Here is a tiny trained network, its code and every weight. The questions are about switching its units off for an input and a target symbol, where a switched-off unit gives its printed mean instead of its output.

import numpy as np


def w(rows, s, z=0):
    codes = np.array(rows[::2]) - 128.0
    scale = np.full(codes.shape[1], s)
    scale[-1] = z or s
    return codes * scale


def f(y):
    return np.maximum(y, 0)


def softmax(a):
    e = np.exp(a - a.max(-1, keepdims=True))
    return e / e.sum(-1, keepdims=True)


def log_softmax(a):
    a = a - a.max(-1, keepdims=True)
    return a - np.log(np.exp(a).sum(-1, keepdims=True))


def net(x, mask):
    ids = ['Ψαβγδεζηθλμξστ'.index(c) for c in x.split()]
    T = len(ids)
    res = E[ids] + P[:T]
    u = 0
    for l in range(3):
        q, k, v = (res @ M[l].T for M in (Q, K, V))
        z = softmax(np.where(np.tri(T) > 0, q @ k.T / 2**0.5, -1e9)) @ v
        res = res + np.where(mask[u], z, O[l][:, -1]) @ O[l][:, :-1]
        u += 1
        y = f(res @ A[l][:, :-1].T + A[l][:, -1])
        res = res + np.where(mask[u : u + 12], y, B[l][:, -1]) @ B[l][:, :-1]
        u += 12
    return log_softmax(res[-1] @ U[:, :-1].T + U[:, -1])


Q, K, V, O, A, B = {}, {}, {}, {}, {}, {}
E = w([
[90,147,196,195,103,197,184,198],'Ψ',
[144,180,78,72,65,153,175,92],'α',
[118,157,51,82,119,49,121,57],'β',
[62,170,178,120,36,77,129,131],'γ',
[165,125,149,151,116,206,99,88],'δ',
[202,116,163,134,126,142,67,147],'ε',
[199,155,148,125,124,171,66,138],'ζ',
[98,110,116,165,75,220,102,65],'η',
[170,166,158,108,114,132,200,110],'θ',
[43,216,192,137,187,132,153,84],'λ',
[167,111,190,147,75,64,145,157],'μ',
[136,198,177,81,103,114,140,127],'ξ',
[148,196,117,101,125,185,73,140],'σ',
[37,97,107,160,198,138,14,253],'τ',
],0.016)
P = w([
[59,230,202,111,2,175,105,88],'0',
[82,156,148,105,123,178,137,66],'1',
[117,146,109,137,143,164,147,85],'2',
[151,160,71,156,142,144,152,131],'3',
[205,144,26,175,180,178,148,129],'4',
[106,161,26,190,74,104,210,133],'5',
],0.0069)
Q[0] = w([
[106,114,165,146,159,164,152,184],'L0H0',
[38,38,109,121,252,81,142,136],'L0H0',
],0.03)
K[0] = w([
[95,77,206,164,90,114,117,107],'L0H0',
[137,158,174,47,82,76,58,4],'L0H0',
],0.021)
V[0] = w([
[151,133,194,36,102,88,2,31],'L0H0',
[188,89,230,128,91,165,153,45],'L0H0',
],0.0044)
O[0] = w([
[155,151,129,216,129,102,105,27,100],'L0H0',
[254,223,143,252,37,101,77,133,7],'L0H0',
],0.0047,0.0022)
A[0] = w([
[130,138,253,130,124,107,118,146,3],'L0N0',
[145,153,81,206,102,79,70,153,77],'L0N1',
[174,182,151,67,213,94,111,198,132],'L0N2',
[199,23,145,61,90,194,119,145,205],'L0N3',
[194,104,56,77,109,106,152,89,38],'L0N4',
[135,181,137,122,109,190,39,131,83],'L0N5',
[198,103,219,150,130,113,61,105,20],'L0N6',
[137,102,43,131,132,188,97,110,136],'L0N7',
[175,29,182,97,86,134,171,223,78],'L0N8',
[108,103,93,130,131,155,151,161,35],'L0N9',
[145,173,115,148,232,62,155,74,83],'L0N10',
[74,112,115,128,104,111,56,116,178],'L0N11',
],0.0078,0.0027)
B[0] = w([
[197,12,194,139,159,61,95,160,153],'L0N0',
[101,64,119,60,213,128,169,109,211],'L0N1',
[76,100,184,185,83,81,186,56,193],'L0N2',
[7,217,167,67,74,33,185,168,199],'L0N3',
[65,82,73,109,66,133,47,117,166],'L0N4',
[99,96,106,97,190,172,109,2,255],'L0N5',
[163,236,129,129,94,74,50,247,148],'L0N6',
[145,175,134,113,107,52,218,127,245],'L0N7',
[62,219,77,98,128,240,123,60,157],'L0N8',
[164,163,89,140,130,112,67,166,170],'L0N9',
[48,208,152,149,54,92,78,172,140],'L0N10',
[205,130,173,101,199,119,192,79,238],'L0N11',
],0.0073,0.0048)
Q[1] = w([
[155,2,134,80,103,103,93,140],'L1H0',
[80,156,125,102,109,115,232,63],'L1H0',
],0.0093)
K[1] = w([
[228,4,211,54,138,150,142,50],'L1H0',
[102,245,2,144,86,96,167,201],'L1H0',
],0.0056)
V[1] = w([
[159,232,182,68,2,166,117,124],'L1H0',
[96,109,8,21,62,82,111,119],'L1H0',
],0.0065)
O[1] = w([
[189,218,142,2,172,152,121,110,253],'L1H0',
[190,27,114,84,138,92,60,104,203],'L1H0',
],0.0059,0.006)
A[1] = w([
[103,105,135,191,132,138,116,146,67],'L1N0',
[140,128,113,185,201,80,145,146,110],'L1N1',
[124,160,117,87,177,100,108,165,98],'L1N2',
[107,84,99,92,141,94,126,160,4],'L1N3',
[182,127,120,150,156,106,194,141,119],'L1N4',
[138,122,151,179,100,173,111,178,59],'L1N5',
[214,121,162,139,140,130,109,165,121],'L1N6',
[122,122,133,199,83,148,131,79,89],'L1N7',
[185,113,105,138,118,143,127,131,93],'L1N8',
[142,83,69,244,103,90,173,171,100],'L1N9',
[140,103,127,105,98,111,150,143,121],'L1N10',
[105,77,158,114,148,150,206,163,178],'L1N11',
],0.011,0.0035)
B[1] = w([
[184,156,149,107,129,129,170,133,181],'L1N0',
[125,70,173,113,91,188,111,90,238],'L1N1',
[99,87,121,181,133,136,121,94,254],'L1N2',
[170,143,180,153,116,156,145,89,200],'L1N3',
[119,102,171,149,97,113,81,117,149],'L1N4',
[129,132,84,97,124,146,99,144,138],'L1N5',
[113,91,123,130,92,81,53,153,151],'L1N6',
[37,138,175,147,71,154,145,103,144],'L1N7',
[91,107,103,156,122,129,114,142,137],'L1N8',
[172,125,82,253,78,89,236,147,166],'L1N9',
[138,125,99,166,156,143,94,128,178],'L1N10',
[96,121,70,110,150,140,68,124,246],'L1N11',
],0.012,0.0054)
Q[2] = w([
[217,164,122,124,67,114,104,86],'L2H0',
[111,252,165,153,116,162,138,166],'L2H0',
],0.021)
K[2] = w([
[117,157,4,69,70,81,121,157],'L2H0',
[25,244,115,123,184,115,151,190],'L2H0',
],0.018)
V[2] = w([
[159,84,166,100,82,245,123,185],'L2H0',
[126,134,38,73,92,107,173,96],'L2H0',
],0.013)
O[2] = w([
[84,92,108,21,69,204,186,254,253],'L2H0',
[196,22,162,19,65,219,145,83,77],'L2H0',
],0.0059,0.0052)
A[2] = w([
[85,79,145,63,150,175,101,149,27],'L2N0',
[203,219,151,132,116,135,168,191,193],'L2N1',
[141,66,156,90,86,98,217,172,66],'L2N2',
[85,102,127,111,200,212,79,139,240],'L2N3',
[127,124,206,43,137,51,171,161,253],'L2N4',
[65,83,116,42,227,59,86,132,42],'L2N5',
[93,108,76,93,151,101,143,218,97],'L2N6',
[74,130,195,101,169,211,16,146,252],'L2N7',
[72,153,99,48,133,83,69,116,119],'L2N8',
[116,160,122,133,181,31,142,139,244],'L2N9',
[84,80,255,117,114,71,164,128,131],'L2N10',
[183,163,184,154,44,106,149,113,169],'L2N11',
],0.0095,0.003)
B[2] = w([
[191,175,110,150,38,129,104,168,216],'L2N0',
[63,158,135,176,97,146,3,124,155],'L2N1',
[132,207,124,139,167,94,119,132,168],'L2N2',
[42,74,77,105,178,130,150,128,248],'L2N3',
[98,91,40,59,120,132,133,162,171],'L2N4',
[107,120,237,152,16,99,167,93,202],'L2N5',
[129,116,127,185,174,124,100,24,186],'L2N6',
[175,182,140,80,112,47,170,120,246],'L2N7',
[99,102,145,173,205,93,152,147,211],'L2N8',
[165,91,31,103,47,170,133,128,183],'L2N9',
[151,105,72,148,169,169,125,90,152],'L2N10',
[67,65,180,132,108,114,121,96,165],'L2N11',
],0.012,0.014)
U = w([
[97,135,93,67,95,84,75,51,231],'Ψ',
[96,52,64,94,148,227,73,78,191],'α',
[197,154,89,216,63,175,141,87,127],'β',
[137,174,213,132,151,147,67,125,162],'γ',
[182,71,116,62,88,156,119,135,105],'δ',
[165,77,171,127,162,120,70,67,13],'ε',
[179,154,119,132,178,65,78,124,60],'ζ',
[111,169,81,98,157,136,84,182,95],'η',
[66,79,202,99,84,202,44,163,69],'θ',
[192,145,132,164,107,66,97,154,54],'λ',
[105,156,220,117,92,253,170,98,48],'μ',
[181,164,146,96,246,133,132,101,123],'ξ',
[128,64,111,127,115,94,38,174,2],'σ',
[105,55,105,153,132,106,182,142,167],'τ',
],0.0058,0.0055)

Each question gives the input, a string of symbols that net reads in full, and the target symbol t.
The units are the heads (2 rows each of Q, K, V and O) and the neurons (one row each of A and B). Each row of codes is followed by its name. A weight is (code - 128) times the scale printed after its matrix; where a second scale follows, it is the last column's (O, A, B and U).
mask holds one flag per unit, layer by layer, with each layer's heads first. A switched-off unit (its flag False) gives its mean, the last column of its rows in O or B, instead of its output. The means were averaged over made-up inputs and are rounded, as every weight is.
A unit's drop is (log p(t) with every unit on - log p(t) with that unit switched off) / (log p(t) with every unit on - log p(t) with every unit switched off).
The circuit of an input: a set's keep is (log p(t) with only the set's units on - log p(t) with every unit switched off) / (log p(t) with every unit on - log p(t) with every unit switched off). Starting from the 12 units with the biggest drops (on a tie, the unit counted first), units are removed one at a time, each time the one whose removal leaves the highest keep (on an exact tie, the one counted first), for as long as the keep stays at least 0.8.
circuit, biggest first: the units of the circuit, biggest drop first
most important unit: the unit with the biggest drop
k most important neurons: the k neurons with the biggest drops, biggest first
k most important neurons of layer l: the k neurons of layer l with the biggest drops, biggest first
input α α α ξ, target δ: circuit, biggest first : L2H0; L1H0
input τ τ α θ σ, target δ: 3 most important neurons : L0N4; L2N0; L2N6
input α λ τ β Ψ σ, target η: most important unit : L0H0
input α η α η, target δ: circuit, biggest first : L2H0; L1H0; L2N0
input μ α μ, target δ: circuit, biggest first : L2H0; L1H0
input α ζ λ γ δ α, target δ: circuit, biggest first : L2H0; L1H0
input α η λ η, target β: 3 most important neurons : L0N10; L2N3; L2N9
input λ α σ, target δ: circuit, biggest first : L2H0; L2N0; L1H0; L0N0
input α ξ α τ γ, target τ: circuit, biggest first : L0H0; L1N1; L2N8; L2H0
input ζ τ θ, target τ: 2 most important neurons of layer 2 : L2N8; L2N5
input θ ε τ, target τ: 2 most important neurons : L2N3; L0N1
input α β θ γ η γ, target α: circuit, biggest first : L2N7; L2N10
input δ η σ λ, target β: 2 most important neurons of layer 2 : L2N9; L2N3
input θ τ τ τ δ, target τ: 2 most important neurons : L2N8; L1N1
input τ α λ, target β: most important unit : L0N10
input η τ σ τ τ τ, target β: circuit, biggest first : L1H0; L1N9; L2N3
input τ η λ η, target β: 2 most important neurons : L0N10; L2N9
input θ τ α η Ψ ξ, target η: 2 most important neurons : L2N2; L2N5
input μ τ α τ Ψ τ, target β: 2 most important neurons : L1N9; L0N3
input θ α ε, target δ: most important neuron of layer 1 : L1N11
input τ ζ ξ η, target τ: 4 most important neurons : L1N1; L2N8; L0N3; L1N3
input η ε α η τ ξ, target τ: 3 most important neurons : L1N1; L2N8; L2N5
input θ τ θ σ, target τ: 2 most important neurons : L2N8; L1N1
input τ θ Ψ η λ τ, target α: 3 most important neurons : L0N1; L1N9; L1N1
input α η η ξ τ ζ, target τ: 3 most important neurons of layer 1 : L1N1; L1N2; L1N0
input α τ ε, target τ: 4 most important neurons : L2N8; L1N2; L1N1; L0N3
input τ η η Ψ μ, target η: most important neuron : L0N8
input τ α τ θ η, target τ: 3 most important neurons : L1N1; L0N3; L2N8
input μ δ θ γ, target α: 2 most important neurons of layer 1 : L1N11; L1N1
input η η σ, target ξ: 3 most important neurons of layer 2 : L2N5; L2N9; L2N0
